(in the rows, 128 means zero)
Each row is followed by its class; each block has classes of its own.
[134 162 138 141 121 167 152 117 120 138 120 124 139 171 143 148 123 122
 136 121 119 123 132 124 107 124 153 122 145 101 140  97] : F
[125 120 125 115 130 113 144 149 155 116 127 127 127 110 141 124 136 128
 110 118 151 123 122 125 144 130 112 115  80 132 112 101] : Y
[125 129 120 132 120  88  96 127 128 119 110 129 158 110 122 107 143  97
 131  94 175 108 137 117 124 125 104 128  89 145 111 114] : C
[171 155 133 133 141 137 122 129 123 127 114 120  94  91 164 144 118 140
 123 104 146 115 147 138  77 145 142 118 155 104  97 150] : Q
[136 130 119 133 111 105 131 133 125 123 120 155 129 122 131 153 137 117
 126 101 167 139 131 105 118 146 111 130  93 122  97 129] : S
[142 136 123 113 126 126 126 143 130 180 123 118 157 153 124 143 110  98
 146 130 140 169 138 106 122 140 129 117 118 145 115  99] : Y
[128 156 112 141 133 120 143 124 117 115 131 142 132 131 125 105 121 127
 125 101 149  96 150 123 100 129 137 131 122 106 105 114] : H
[142 117 133 141 124 158 158 151 145 144 112 139 128 141 146 151 136 149
 127 155 126  91 130 125 105 133 155 128 145 116 119 141] : C
[142 116 133 113 122 132 119 130 128 170 122 117 162 148 137 147 129  94
 141 134 134 179 136 113 121 154 117 107 130 147 131 126] : X
[148 160 117 136 105 107 142 126 129 114 113 129 126 108 131 145 132 105
 119  81 160 103 135 112  96 136 122 140 102 118  78 121] : Q
[ 32 178 109 138  86  85 120  94 134 159 157 144 167 139  78  45 123  95
 134 113 131 101  46  96 155 112  56 198 134 128 197  76] : U
[140 114 121 127 122 115 134 135 154 103 121 138 123 110 152 137 137 104
 111 111 142 114 153 115 118 144 115 116 110 140 113 114] : R
[142 126 123 138 121 115 135 129 132 126 113 157 126 106 136 141 144 100
 131  97 151 106 134 116 109 143 125 142 116 107 116 118] : F
[122 149 124 166 140 148 165 105 151  86 144 121 105 146 114 153 123 160
 127 134 125  77 143 124 115 130 122 136 130  94 135  86] : H
[139 143 171 130 104 170 166 165 167 105 164 144 163 132 136 177 102 122
 136 155 184 167 101 135  64 146  57 103 101 100 109 129] : Q
[139 131 128 119 116 130 126 130 137 179 127 114 158 145 136 149 127  92
 143 132 140 182 133 111 120 150 117 116 125 144 120 130] : X
[186 183 144 133  83  88  45  94 104 193 134  96 123 107  66 137 101 103
 142 121 145 133 123 133 112  89 109 170 229 103 110  65] : R
[161 132 135 130 142 145 120 124 108 135 118 132 109 103 172 146 129 134
 129 111 147 139 158 146 103 144 151 110 158 104 111 156] : G
[133 120 127 128 107 138 128 124 130 169 121 121 175 147 133 140 114  99
 145 137 129 155 132 113 125 126 121 116 123 153 134 128] : B
[132 127 135 122 120 122 135 140 136 112 123 119 118 117 138 118 142 131
 114 121 146 132 112 141 154 123 121 129 106 120 108 139] : F
[ 83 124 112 172  96 104  96  94 131 151 134 171 198 125 103 149 119  92
 181 143 122 123  78  96 109 142  90 133 120 142 186 151] : S
[143 128 130 122 124 110 134 131 124 118 128 127 133 106 132 112 142 137
 109 117 156 124 114 136 142 121 119 121 106 125  98 147] : Q
[151 128 128 121 106 129 122 121 123 166 119 108 174 155 131 138 114 110
 143 128 134 156 129 112 124 134 125 106 126 154 116 122] : Q
[160 130 141 121 161 155 117 145 112 124 121 126  98 109 165 116 116 149
 129 117 140 125 155 147  89 145 140 114 156 116 106 162] : C
[188  48 184 116  76 128  91 131  77 159 157 114 143 157  23 155 145 170
 142 136 195 128 143 137 162 103 108  87 117 197 111 153] : Y
[120 139 128 128 122 122 134 143 140 112 129 123 119 116 137 111 131 133
 111 108 154 131 114 133 136 125 117 130 103 118 114 130] : U
[143 142 150 133 112 149 136 125 117 137 126 125 150 157  98 126 130 134
 143 122 146  86 143 145 121  83 155 119 116 122 139 115] : F
[114 102 123 117 167 128 127 148 147 124 173 144 101  88 136  91  83 165
 147 156  95 154  93 158 123 146  75 135 154 154 121 185] : R
[143 122 129 114 119 132 121 141 118 169 124 133 160 153 137 151 115 111
 140 143 143 160 137 115 130 130 126 114 126 147 126 124] : S
[153 131 139 134 111 127 137 113 133  97 125 134 140 118 126 143 131 114
 127  98 149 127 130 114  96 149 114 109 106 115 110 129] : Q
[138 130 128 124 112 138 131 127 123 164 120 110 172 156 133 147 116  95
 138 129 136 164 136 114 130 127 120 115 116 148 119 118] : B
[128 147 138 136 135 167 165 133 126 130 145 146 112 135 120 127 120 143
 128 132 125  93 131 122 103 126 150 123 132 106 148 111] : Y
[143 114 127 114 111 131 114 140 127 162 118 129 150 145 142 158 119 109
 138 125 140 167 135 107 125 147 131 108 132 151 112 124] : E
[100 220  96 145 111  95 168 129 156 128 133 117  87 132 143 159 124 127
 119 111 117 181  95 121 138 102 154 165 101 116  69 120] : G
[117 200  96 148 155  88  60 117  99 109 102  73 164 108 138  90 120  76
 127  63 174  49 157 138  88 122 129  99 129 136 116 107] : H
[137 128 139 134 110 145 127 128 116 126 115 107 139 143 127 146 132 122
 122 125 127 115 128 124 105 142 126 113 153 120 130 101] : X
[112 142 139 122  66 135 164 106 146 138 125 155 187 124 185 138 157  69
  89 100 158 102 129 136 112  92 123 149 134 125 145 113] : U
[138 123 150 174 122 148 162  78 209  89 153 101 113 163 113 211 140 166
 137 199 103 180 121 133 149 125 128 120 138 103 145 140] : H
[146 161  85 131  93  97 105 116  94 178  97 126 133  95 181 148 111 102
 144  80 148 155 156 108 163 117 137 163  69 120  67 138] : S
[118 114 117 128 117 107 139 130 145 115 115 128 132 112 155 131 142 138
 122 111 139 130 119 129 153 136 122 114  83 128 111 132] : G
[144 127 131 121 113 118 118 131 130 125 114 137 128 106 150 109 133 113
 113  88 165 135 141 128 114 136 124 128 124 112 113 126] : U
[119 120 124 115 125 121 136 137 135 101 133 134 128 112 137 110 144 128
 104 104 153 115 119 126 152 132 116 118  96 130 109 127] : E
[129 164 119 148 102 127 118 141 126 119 119 126 104 112 126 113 116 120
 132  83 167 125 142 110 100 133 138 132 106 119 107 127] : U
[149 133 146 140 125 168 117 134 107 171 132 114 135 167 120 128 124 150
 145 163 149 126 160 136 130 114 157 103 154 131 135 163] : R
[137 120 128 119 106 137 110 125 122 171 126 122 166 158 133 149 117 105
 147 126 135 169 135 103 132 141 131 104 133 158 129 118] : E
[130 111 117 148 118 136 117 139 124 110 119 122 126 105 142 114 143 112
 124 122 159 105 142 109 130 155 123 125 120 151 114 151] : C
[101 180 125 122 139  90 102 118 111  74 114 116 130 128 177 126 106 130
 106 102 115 183 104 160 112  85 103 142 133 117 102  71] : C
[154 148 135 126 145 137 115 120 106 125 132 124 110 116 159 120 106 144
 124 104 143 119 164 146  84 137 133 113 165 105 115 133] : H
[131 142 135 143 141 154 157 135 117 152 143 150 135 146  94 136 144 126
 131 139 157  82 145 125 102 117 136 134 138 113 145 103] : X
[138 126 127 120 132 122 121 128 144 170 124 116 168 157 137 148 120 103
 153 136 130 172 129 113 129 138 117 119 111 156 116 133] : C
[162 145 130 127 146 154 110 143 102 128 115 123  92 106 169 129 110 144
 122 122 153 134 159 141  93 145 142 118 175 103 104 148] : S
[181 111 140 123  73 176  72  95  90 139 111  45 139  99 142  42  84 139
 123 114 119 149 133 147 129 157 103 123 252 101  96 126] : B
[142 149 142 127 132 136 149 116 143 151 124 121 148 160 147 173 118 141
 142 121 148 112 150 142  99 137 110 130 118  84 110 135] : H
[138 129 124 114  98 109 113 132 116 162 122 116 169 159 127 124 113 109
 133 136 138 161 141 118 132 121 133 114 132 151 113 121] : H
[163 142 135 121 137 120 110 126 106 126 132 127 106 107 148 119 116 140
 115 107 151 133 158 147  94 130 138 116 167 113  99 142] : H
[130 120 131 110 123 129 144 155 144 120 124 120 114 113 143 117 130 139
 108 127 149 125 126 127 150 133 120 119  91 120 112 111] : Y
[129 113 127 117 126 122 147 154 149 117 131 127 119 108 132 120 139 134
 107 129 153 118 121 126 152 131 117 121  89 129 109 115] : Y
[ 97 124 131 138 170 157 135 174 180  98 108 127  86 115 201 201 108 106
 142 160 107 169 107 110  75 221 105 117 129 113 164 191] : U
[137 113 150 111 127 140 132 144 117 134 105 129 141 142 135 129 137 139
 118 118 152  88 146 144  85 135 118 113 148 112 133 106] : X
[168 137 139 125 152 159 118 148 114 112 129 117  88 108 161 141 103 136
 125 116 138 121 166 142  90 152 129 109 153 111  99 146] : R
[139 122 122 120 126 113 112 133 144 177 116 120 172 148 135 143 120 103
 155 134 133 160 129 113 125 134 121 121 113 158 115 131] : C
[133 133 113 152  97 101 112 139 107 125 117 136 125 102 117 127 131 120
 117  99 165 123 128 109 112 114 128 118 115 156  98 109] : B
[109 128 103 128 177 132 170 150 160 101 160 165  78 105 137  88  85 160
 132 152  86 163  93 134 103 174  80 175 178  88  95 129] : R
[116 137 133 120 126 110 135 132 140 118 135 124 138 117 130 119 149 117
 107 120 150 144 107 134 137 127 100 123 104 122 121 120] : X
[160 167 142 130 124 152 143 146  97 157 124 138 117 146 113 124 126 138
 124 129 145 112 131 145 103  97 171 143 176  87 105 111] : F
[118 135 134 141 152 171 173 101 137 132 155 141 149 167 160 165 135 120
 144 159 109 204 161 134 145  99 159 104  81 147 160 145] : X
[129  60 185  76  97  89 103  93 165 137 111 145 201 143 155 157 179  99
  97 133 139 144 106 127 155 125  90  60 111 144 225  68] : G
[101 107 159 109 110 105 197 106 169 118 166 190 158 162  99 134 168 116
 100 109 162 133 122 121 107  95  95 114  78 180 156 119] : B
[ 83 155  68 154 155  66 107  88 181 154 112 112 115  95 183 140 116  98
 183  58 161 137 171  92 135 163  57 171  15 172 107 134] : C
[140 117 126 133 128 118 129 133 133 125 122 139 119 105 134 150 144 105
 124 103 153 130 138 112  95 168 109 122 126 129 114 128] : X
[143 187 143 119 143 206 182 143 100 156 155 140 166 144 185 149  96 106
 137 131 136 156 145 159 100 105 155 122 111  80 103 158] : Y
[121 123 117 127 117 110 126 149 125 102 126 124 130 117 141 112 136 127
 102 119 144 111 123 125 155 120 114 113  95 146 104 113] : R
[136 174 139 112 150 147 159 133 136 146 142 122 119 158 102 128  96 138
 146 103 132 109 138 132  81 129 123 135 125 103 114  94] : Y

A new block, with new classes.
[120 163 132 134 131 143 128 108 125 122  98 108 150 179 113 131 121 132
 106 126 134 105 137 152 119 130 134 133 108 138 125  75] : Z
[174 129 123 143  84  77 153 138  92 177 173 169 114 134 148 144 107 133
 160 156 134  99 137 157 135 150 172 106 138 129  90 111] : V
[161 149 142 111  99  71 139 127 159 185 154 131 136 168 150 119 118 107
 131 100 181 114 143 150 119 139 116 121 128 165 135 177] : W
[119 144 146 132 126 142 130 128 131 134 101 145 165 166 118 107 134 121
 125 145 125 101 131 101 132 105 114 154 113 149 132 129] : L
[143 124 125  96 100 119 133 132 125  84 135 112 149 181 130 128 142 142
 156 134 127 122 133 115 139 114 134 103 132 116 120 134] : L
[137 148 133 134 119 127 147 122 139 138 132 135 142 165 132 124 120 115
 112 134 139 111 134 148 124 118 126 130 109 142 134 117] : W
[149 125 135 118 119 116 133 136 127 112 133 117 136 147 125 124 142 142
 150 134 117 123 137 136 125 119 145 114 138 119 120 135] : A
[137 127 123 103 126 129 118 138 121  84 114  92 146 155 118 115 145 157
 124 124 126 124 127 130 127 122 131 130 125 113 137 124] : Z
[155 118 109 117 120  97 129 154 122  94 122  99 128 166 135 151 135 149
 151 119 112 130 135 136 135 137 132 132 126 128 130 129] : T
[154 132 127 121 139 133  81 156  93 165 112 102 114 144 167 142 105 126
 145 104 130 110 146 152 124 137 134 133 136 116 158 123] : K
[168 129 135 109  80 130 125 131 116 150 192 171  95 124 153 119 115 118
 138 155 122 123 130 129 128 130 147 105 158 118 116 119] : D
[135 135 130 132 132 123 151 124 127 128 124 144 144 164 138 149 121 117
 141 135 138 115 135 132 117 122 134 120 114 137 127 113] : W
[120 146 146 142 125 170 132 126 149 141 111 135 129 156 131 144 114 126
 120 131 126 110 135 126 108 135 131 130 108 145 126  88] : A
[142 113 114 119 112 173 133 161  88 121 177 150  99 135 148 156 107 136
 129 140 109 131 125 124 106 137 133 129 141 106 110 130] : K
[130 133 128 116 110 154 142 116 113 152 177 149 117 129 141 142 114 135
 121 135 129 109 140 142 126 117 150 111 132 125  99 127] : M
[116 158 129 114 129 132 137  97 159 127 120 123 132 165 124 126 135 106
 108 119 123 129 130 137 118 115 128  99 103 133 139  99] : A
[124 149 138 132 136 146 136 108 110 128 130 127 138 189 134 157 122 141
 113 128 112 111 137 151 123 130 127 137 116 150 128 112] : T
[124 156 123  87 123 112 126 141 117 124  93  56 164 204 116 102 160 155
 126 121 101 114 153 118 134  98 130 113 124 123 130 143] : K
[182  77 122 200 152  87 147 178 199 119 200 202  79 110 150 165 124 100
 138 150 157 114 158 125 105 155 122 178 140 161 131 123] : J
[159 109 125  99  98 104 138 166 140 104 136  89 148 123 120 137 144 174
 131 135 137 133 121 119 142 126 141 112 140 115 105 148] : N
[130 148 143 126 130 131 123 123 140 134 115 137 138 160 127 118 133 131
 120 139 138 113 129 113 126 125 131 126 116 150 135 113] : D
[152 128 137 133 140 103 155 121 152 146 136 162 131 134 143 121 131 118
 134 141 158 126 123 132 126 133 136 114 130 154 122 126] : D
[144 131 135 127 129 136 121 130 147  99 135 124 121 145 146 135 111 128
 119 139 135 120 121 136 148 114 111 129 122 133 125 109] : J
[131 177 128 136 127 136 135 133  94 154 117 114 129 206 140 126 129 141
 126 115 122 106 159 159 107 132 139 153 109 125 142  99] : V
[152 133 123 114 119 136 128 130  95 140 190 181 111 120 155 158 108 130
 125 136 107 100 116 177 120 126 165 103 129 116 117 134] : J
[151 122 110  93  93 119 131 153 135  88 137  78 142 144 130 124 151 173
  99 142 113 148 132 145 151  95 123 115 138  94 119 159] : T
[166 122 113 110 104 112 139 149 116  67 134  99 140 160 128 114 137 161
 149 128 136 131 119 141 140 111 129 123 122 103 124 138] : V
[153 131 121 136 114 116 164 152 168 128 141 142 112 153 137 160 105 150
 128 132 144 106 118 148 121 144 138 121 104 150 109 116] : J
[144 140 124  92 134  97 148 166 103  88 103 111 163 183 116 120 165 176
 175 126  70 119 124 141 107 132 173 125 123 131 125 160] : J
[161 126 124 111 103 105 130 150 136  97 122 108 145 155 126 107 147 146
 143 135 130 131 140 140 130 112 134 116 134 113 124 135] : A
[115 100 144 165 103 161 153 124 120 252 181 229 100  30 140 186  99 115
 123 164 128  82 164 116  83 178 184 141 152 155  78  79] : Z
[166 129 121 112 122 141 122 161 137  87 124  67 119 167 138 117 127 168
 116 150 127 156 109 129 150  98 134 114 138  81 127 104] : A
[149 135 123 112 105 129 118 153 146  91 107  92 148 162 119 115 132 156
 113 130 145 118 123 133 129 121 112 139 109 118 137 122] : Z
[124 137 134 127 110 149 143 100 111 145 145 155 134 168 126 141 117 119
 128 154 120 119 133 125 105 119 118 101 123 125 123 111] : K
[129 137 148 142 124 126 157 157 176 171 120 106 122 138 119 133 131 133
 126 114 138 125 121 112 117 156 105 153 113 150 130 149] : N
[169 123 129  95  84  83 143 164 149 113 123  91 149 140 115 107 151 159
 139 128 122 126 133 127 140 126 138 119 141 128 119 147] : N
[159 135 128 109 106 121 135 153 133  82 133  91 152 202 128 119 144 156
 147 132 127 114 133 135 138 113 130 136 124 124 132 135] : L
[156 115 106  95  96 121 116 181 150  55 118 120 146 173 128  99 160 147
 141 146 143 141 140  69 125 114 110 138 123 118 135 120] : D
[122 125 117 128 105 197 121 184 152  94  93 103 136 112 111 139 106 149
 140 108 143 139 125  78 107 110 103 180 119 120  97 140] : M
[144 114 134 110 154  79 145 111 125 116 154 130 164 125 110 150 146 132
 173 109 129  83 114 132 136 130 161 147 118 182 126 152] : L
[120 134 120 133 129 136 126 137 148 139  90 112 141 183 139 159 122 150
 100 130 136 111 152 112 127 143 132 133 104 159 127  76] : T
[144 120 126 102 122 112 132 168 134  99 123  99 142 152 139 115 165 176
 132 154 133 133 135 115 141 122 138 114 127 114 126 149] : D
[146 139 142 122 101 129 156 133 188 159 152 115 145 143 120 100 136 144
 101 157 175 121 126  96 138 115 111 146 127 165  97 121] : D
[151 140 124 105 129 122 108 158 120  93 127  99 136 166 136 125 145 153
 139 119 136 116 134 135 131 123 132 136 119 123 145 138] : D
[167 130 127 124  85  65 135 107 143 188 175 184 111 138 127 123 102 102
 126 139 167  86 136 117 140 122 131 131 131 163 135 115] : L
[143 130 145 129 132 158 127 119  97 142 180 169 110 118 138 162 109 123
 135 125 117 106 111 156  99 138 138 137 133 120 131 143] : Z
[132 144 137 122 123 153 154 119 108 156 163 159 106 139 143 144  99 134
 129 106 128 100 131 163 117 135 148 120 126 146 105 152] : M
[132 118 127 111 100 134 128 149 130  72 111 115 173 121 135 129 146 139
 126 155 129 134 139 142 140 101 121 109 119 102 120 149] : W
[131 130 134 112 100 170 122 124 108 139 182 161 117 135 149 161 106 128
 116 136 131  99 129 131 128 120 140 118 129 119 118 125] : L
[149 128 131 114  96 161 133 150 113 131 163 169 117 109 143 135 108 143
 127 144 109 109 118 145 117 116 135 132 131 113 114 140] : J
[165 126 127  97 101 151 126 131 124 170 215 160  81 108 175 145 103 125
  97 125 138 118 123 164 129 120 150  94 144 105 124 136] : A
[127 133 122 104 102 135 132 146 146  93 112  86 147 180 122 111 141 162
 107 137 147 127 140 103 149 109 118 129 124 122 121 123] : L
[131 116 107 110 122 128 128 150 164  76 127  93 143 160 125 152 144 155
  94 128 132 139 134 102 138 110 113 133 117 133 118 130] : T
[135 127 138 101 111 122 122 133 125 116 125 103 141 135 125 129 140 150
 123 116 123 123 128 132 137 129 137  96 134 115 129 146] : N
[169  94 120 119  99 129 155  97  88 151 212 162 114  57 132 146 103 121
 158 166 118 128  92 171 132 111 142  92 153  95 103 132] : K
[148 122 123 106 114 126 122 141 136  78 129  88 144 149 115 117 133 163
 142 115 141 119 130 131 139 105 125 133 122 125 123 155] : M
[142 140 139 130 121 124 146 134 146 159 127 123 117 157 133 122 124 129
 137 131 134 129 133 123 115 142 132 137 128 144 124 105] : A
[141 148 118 125 126 138 150 112 138 122 120 150 122 182 118  98 107 103
 141 116 115 111 114 113 122 115 131 130 108 151 131  87] : M
[111 137 149 135 155 161 134 125 127 122 103 141 152 169 139 169 115 125
 137 123 129 105 123 112 109 130 133 128 100 152 135 121] : W
[133 130 142 119 120 175 119 120 108 109 165 161 103 128 147 151 109 127
 128 134 124 114 119 131 125 130 137 110 131 123 124 118] : D
[129 143 146 136 131 142 135 122 139 156 110 117 135 153 134 146 109 148
 113 125 167 111 122 146 115 150 117 139 109 145 128 113] : Z
[136 129 134 119 116 140 144 104 100 151 182 157  99 122 148 154 110 140
 117 127 130 113 129 148 125 130 158 103 135 119 117 124] : V
[145 108 127  97 126 129 124 144 115  72 114 115 146 148 131 121 147 172
 151 141 138 136 120 101 136 120 146  99 140 114 121 133] : D
[117 132 122 113 119 121 134 148 114 169 118 129  98  89 165 111 121 158
  76 131 164  97 162 164 171 161 139 128 116 152 120 110] : D
[128 160 130 138 134 145 129 121 122 140 102 126 133 185 131 125 114 131
 124 114 137 111 122 129 113 129 125 140  92 134 151  97] : V
[ 13 105 159 133 174 202 202  96  90 196  77 118 155  59 129 112 158 202
 117 125 161 140 158 130 115 179 113 135 136 142  62 176] : J
[139 122 114  81 112 130 130 144 136  72 134  77 160 152 118 106 165 163
  99 139 106 148 129 106 150  78 108 142 139 114 120 155] : T
[138 122 138 107 102 111 121 138 134 103 102 100 142 130 117 114 141 159
 138 129 137 132 144 125 134 117 126 118 138 121 121 146] : A
[173 140 132 110  93 101 151 162 125 129 131 109 130 166 126 111 130 163
 128 119 132 124 128 159 131 136 135 120 141 121 123 151] : N
[120 142 140 116 104 199 120 145  98 167 154 135 122 127 140 154 112 149
  90 130 128 108 147 121 112 131 134 145 138 115 111 101] : N
[118 149 142 140 122 156 147 123 151 145 122 123 143 183 120 141 115 142
 111 130 154  96 130 117 125 126 120 146 103 155 121 112] : L
[123 126 136 135 129 154 137 126 154 121 138 126 122 132 139 132 127 132
 115 140 150 115 132 121 141 137 130 112 119 142 111 101] : D
